[[-1 24 29]
 [-5 54 47]
 [ 4 19 32]]
->
[[-5 54 47]
 [ 4 19 32]]

[[-36 -26  16 -29  26]
 [-26  -4 -24 -32 -38]
 [-14 -24 -46   8 -47]]
->
[[-26  -4 -24]
 [-14 -24 -46]]

[[  1  -6 -35]
 [  1  -4 -25]
 [-46  10 -12]
 [  2  -6 -34]
 [  3 -44 -19]]
->
[[  1  -4 -25]
 [-46  10 -12]]

[[  6  17 -12  19   7]
 [ 12 -18 -36  19   0]
 [ 15 -34  12 -13  -5]
 [ -1  31  54 -57   1]]
->
[[ 12 -18 -36]
 [ 15 -34  12]]

[[  6  19 -23 -16]
 [-26 -36  11  18]
 [  0  19 -11 -44]
 [-32 -40  15   9]
 [-34 -51  34  -5]]
->
[[-26 -36  11]
 [  0  19 -11]]

[[ 28  47  -9]
 [ 37 -17 -38]
 [  7 -55 -16]
 [-50  28  -5]
 [  1 -57  -3]]
->
[[ 37 -17 -38]
 [  7 -55 -16]]

[[-23 -41 -29]
 [-21 -30  21]
 [-51 -52  10]]
->
[[-21 -30  21]
 [-51 -52  10]]
---
[[ 28  28   8  26  20]
 [ 38  -2  10  28  17]
 [ -7  40 -25  19   4]
 [ -5  43  21 -14  14]
 [-27  40 -18  -7  -4]
 [ -2  42  23 -14  16]
 [ 30  24   4  29  19]
 [  7  31 -27  31   5]
 [ 11  40  23  -1  20]]
->
[[ 20  -1  23  40  11]
 [  5  31 -27  31   7]
 [ 19  29   4  24  30]
 [ 16 -14  23  42  -2]
 [ -4  -7 -18  40 -27]
 [ 14 -14  21  43  -5]
 [  4  19 -25  40  -7]
 [ 17  28  10  -2  38]
 [ 20  26   8  28  28]]

[[-52   7  -3   3   1   1  45]
 [ 17   9   4   0 -32  -1  17]
 [ 25  -4  -1  -4 -11  -1 -10]
 [-30   0  -2  -5   4  -1   4]
 [ 21 -11   1   1  24  -3   7]
 [ 35   5   0  -2  -7  -2   1]
 [-28  -5  -2  -6  -3  -1 -16]
 [-23  12   3  -1   9   2 -43]]
->
[[-43   2   9  -1   3  12 -23]
 [-16  -1  -3  -6  -2  -5 -28]
 [  1  -2  -7  -2   0   5  35]
 [  7  -3  24   1   1 -11  21]
 [  4  -1   4  -5  -2   0 -30]
 [-10  -1 -11  -4  -1  -4  25]
 [ 17  -1 -32   0   4   9  17]
 [ 45   1   1   3  -3   7 -52]]

[[ 17 -10  16 -19  17  32  12 -25]
 [  2  -9  24  -8  -2 -24  12   2]
 [ 13 -17   8  -9   3  -4  12   0]
 [ 19 -19   3 -12   7  12  12  -5]
 [  3 -11  22  -8  -1 -22  12   2]
 [ -8  -5  43 -12  -8 -28  12  -1]]
->
[[ -1  12 -28  -8 -12  43  -5  -8]
 [  2  12 -22  -1  -8  22 -11   3]
 [ -5  12  12   7 -12   3 -19  19]
 [  0  12  -4   3  -9   8 -17  13]
 [  2  12 -24  -2  -8  24  -9   2]
 [-25  12  32  17 -19  16 -10  17]]

[[ -3  36  -9  19  49  43]
 [-13 -26  -2 -23 -28 -37]
 [  3 -38  21   7 -48 -25]
 [-21  40 -34 -23  56  12]
 [-24  -7 -14 -25  -4 -23]
 [  1 -37   5 -28 -53 -52]
 [ -5 -31  -2 -34 -43 -53]
 [-21 -19  -2 -13 -15 -21]
 [ 16  26  -4   9  24  23]
 [  5 -38  13 -14 -53 -41]
 [ 14  26   0  19  30  31]]
->
[[ 31  30  19   0  26  14]
 [-41 -53 -14  13 -38   5]
 [ 23  24   9  -4  26  16]
 [-21 -15 -13  -2 -19 -21]
 [-53 -43 -34  -2 -31  -5]
 [-52 -53 -28   5 -37   1]
 [-23  -4 -25 -14  -7 -24]
 [ 12  56 -23 -34  40 -21]
 [-25 -48   7  21 -38   3]
 [-37 -28 -23  -2 -26 -13]
 [ 43  49  19  -9  36  -3]]

[[ -5 -16   2 -16   1   1  -2 -19  -9  -3 -10 -14]
 [-10  16   5  21   2   2 -18  15   9   3  -4  20]
 [ 17  24 -16  23 -16 -13  19  23  22  22  21  25]
 [-43 -16  31  -8  27  22 -48 -22 -24 -34 -40 -17]
 [-24  13  18  25   8  11 -29  10   7  -9 -18  14]
 [  4  18   0  16   2  -1  -7  18   8  -1   5  14]
 [-10  15   5  18   5   6 -17  17   6  -7  -5  16]
 [ -9  17   4  26  -7   2 -17  16  16   8  -3  22]]
->
[[ 22  -3   8  16  16 -17   2  -7  26   4  17  -9]
 [ 16  -5  -7   6  17 -17   6   5  18   5  15 -10]
 [ 14   5  -1   8  18  -7  -1   2  16   0  18   4]
 [ 14 -18  -9   7  10 -29  11   8  25  18  13 -24]
 [-17 -40 -34 -24 -22 -48  22  27  -8  31 -16 -43]
 [ 25  21  22  22  23  19 -13 -16  23 -16  24  17]
 [ 20  -4   3   9  15 -18   2   2  21   5  16 -10]
 [-14 -10  -3  -9 -19  -2   1   1 -16   2 -16  -5]]

[[  4   2   3   3   1   3]
 [  6 -14 -14 -31 -15 -15]
 [ 18 -27  22  13 -36 -23]
 [-15  20 -13  -6  23  21]
 [ -1   8 -10  -7  17   7]
 [ -8   1   3  -1   0   4]
 [ 29 -26  29  19 -42 -25]
 [  4   3   0 -13 -10  -8]
 [ -2  -8   2   5  -6   0]
 [ 17 -25  22  16 -38 -20]
 [ -5   6  21  56  22  37]
 [ -2   6  -3  -3  10   6]]
->
[[  6  10  -3  -3   6  -2]
 [ 37  22  56  21   6  -5]
 [-20 -38  16  22 -25  17]
 [  0  -6   5   2  -8  -2]
 [ -8 -10 -13   0   3   4]
 [-25 -42  19  29 -26  29]
 [  4   0  -1   3   1  -8]
 [  7  17  -7 -10   8  -1]
 [ 21  23  -6 -13  20 -15]
 [-23 -36  13  22 -27  18]
 [-15 -15 -31 -14 -14   6]
 [  3   1   3   3   2   4]]
